Below is a small trained network, with its code and all its weights. Each question gives an input and a class and asks what happens when units are switched off, that is, made to give their printed mean instead of their output.

import numpy as np


def w(rows, s, z=0):
    codes = np.array(rows[::2]) - 128.0
    scale = np.full(codes.shape[1], s)
    scale[-1] = z or s
    return codes * scale


def f(y):
    return y / 2 * (1 + np.tanh(0.7978845608 * (y + 0.044715 * y**3)))


def log_softmax(a):
    a = a - a.max(-1, keepdims=True)
    return a - np.log(np.exp(a).sum(-1, keepdims=True))


def net(x, mask):
    res = np.array(x, float).reshape(1, 4) / 4 @ E
    y = f(res @ A[0][:, :-1].T + A[0][:, -1])
    res = res + np.where(mask, y, B[0][:, -1]) @ B[0][:, :-1]
    return log_softmax(res[-1] @ U[:, :-1].T + U[:, -1])


A, B = {}, {}
E = w([
[136,120,146,138,123,146,135,127,121,119,122,111],'x0',
[107,144,155,90,118,151,136,86,118,133,151,117],'x1',
[70,219,223,219,237,62,32,53,191,31,49,59],'x2',
[31,177,35,208,94,218,188,221,254,46,222,50],'x3',
],0.004)
A[0] = w([
[70,205,233,220,214,49,27,53,197,17,40,50,210],'neuron 0',
[194,74,187,69,159,55,76,48,41,203,44,196,60],'neuron 1',
[202,2,21,78,33,177,228,243,77,209,204,219,241],'neuron 2',
[31,180,58,172,98,224,181,202,235,48,214,50,153],'neuron 3',
[36,223,184,248,224,33,30,87,194,36,39,63,252],'neuron 4',
[49,172,34,241,106,208,161,226,249,43,214,40,137],'neuron 5',
[217,86,224,64,139,53,75,55,8,180,32,189,191],'neuron 6',
[173,37,33,34,33,207,212,194,60,224,216,211,84],'neuron 7',
[223,105,183,75,173,25,66,66,24,202,57,217,151],'neuron 8',
],0.0032,0.0021)
B[0] = w([
[239,5,67,35,228,229,84,29,239,80,187,118,245],'neuron 0',
[130,115,231,103,41,37,230,228,218,23,222,203,178],'neuron 1',
[237,17,85,5,220,250,116,31,219,132,176,111,242],'neuron 2',
[82,98,236,98,60,77,225,228,245,26,252,244,213],'neuron 3',
[211,27,103,28,214,222,88,32,202,117,195,145,254],'neuron 4',
[144,92,242,78,120,83,224,206,245,35,230,216,223],'neuron 5',
[100,68,226,109,94,92,213,199,231,49,250,239,214],'neuron 6',
[245,37,68,20,237,194,99,22,245,29,170,35,207],'neuron 7',
[103,99,226,96,74,93,224,191,231,29,244,223,202],'neuron 8',
],0.0035,0.0052)
U = w([
[85,134,242,131,44,37,223,230,190,39,213,214,37],'0',
[241,58,33,51,223,214,58,10,152,122,116,30,36],'1',
[119,105,134,124,140,169,111,119,135,125,154,151,253],'2',
[122,139,129,122,144,161,139,137,142,136,149,140,252],'3',
[53,189,46,200,71,75,70,122,50,201,50,52,203],'4',
[29,228,27,234,21,43,29,205,32,216,19,3,3],'5',
[13,241,44,217,45,43,44,226,25,208,25,37,3],'6',
],0.0038,0.003)

Each question gives the input, the list of numbers given to net, and the class t.
The units are the neurons (one row each of A and B). Each row of codes is followed by its name. A weight is (code - 128) times the scale printed after its matrix; where a second scale follows, it is the last column's (A, B and U).
mask holds one flag per neuron, in row order. A switched-off neuron (its flag False) gives its mean, the last column of its row in B, instead of its output. The means were averaged over made-up inputs and are rounded, as every weight is.
A unit's drop is (log p(t) with every unit on - log p(t) with that unit switched off) / (log p(t) with every unit on - log p(t) with every unit switched off).
The circuit of an input: a set's keep is (log p(t) with only the set's units on - log p(t) with every unit switched off) / (log p(t) with every unit on - log p(t) with every unit switched off). Starting from all 9 units, units are removed one at a time, each time the one whose removal leaves the highest keep (on an exact tie, the one counted first), for as long as the keep stays at least 0.8.
units of the circuit, in order: the units of the circuit, biggest drop first
k most important neurons: the k neurons with the biggest drops, biggest first
drop of u: that unit's drop, to one decimal
input [6,2,6,0], class 1: units of the circuit, in order => neuron 0; neuron 4
input [8,-1,-8,-4], class 1: units of the circuit, in order => neuron 7
input [3,-1,1,-5], class 0: units of the circuit, in order => neuron 6; neuron 8
input [-1,-3,-5,0], class 1: units of the circuit, in order => neuron 2; neuron 7
input [2,3,8,4], class 1: 2 most important neurons => neuron 0; neuron 4
input [6,-7,-8,7], class 1: 2 most important neurons => neuron 2; neuron 7
input [-7,1,-8,-4], class 1: 3 most important neurons => neuron 7; neuron 2; neuron 3
input [4,-3,8,-1], class 1: drop of neuron 0 => 0.3
input [0,-3,-1,-6], class 0: drop of neuron 8 => 0.2
input [6,5,6,-7], class 0: drop of neuron 8 => 0.5
input [1,-6,8,3], class 1: drop of neuron 0 => 0.4
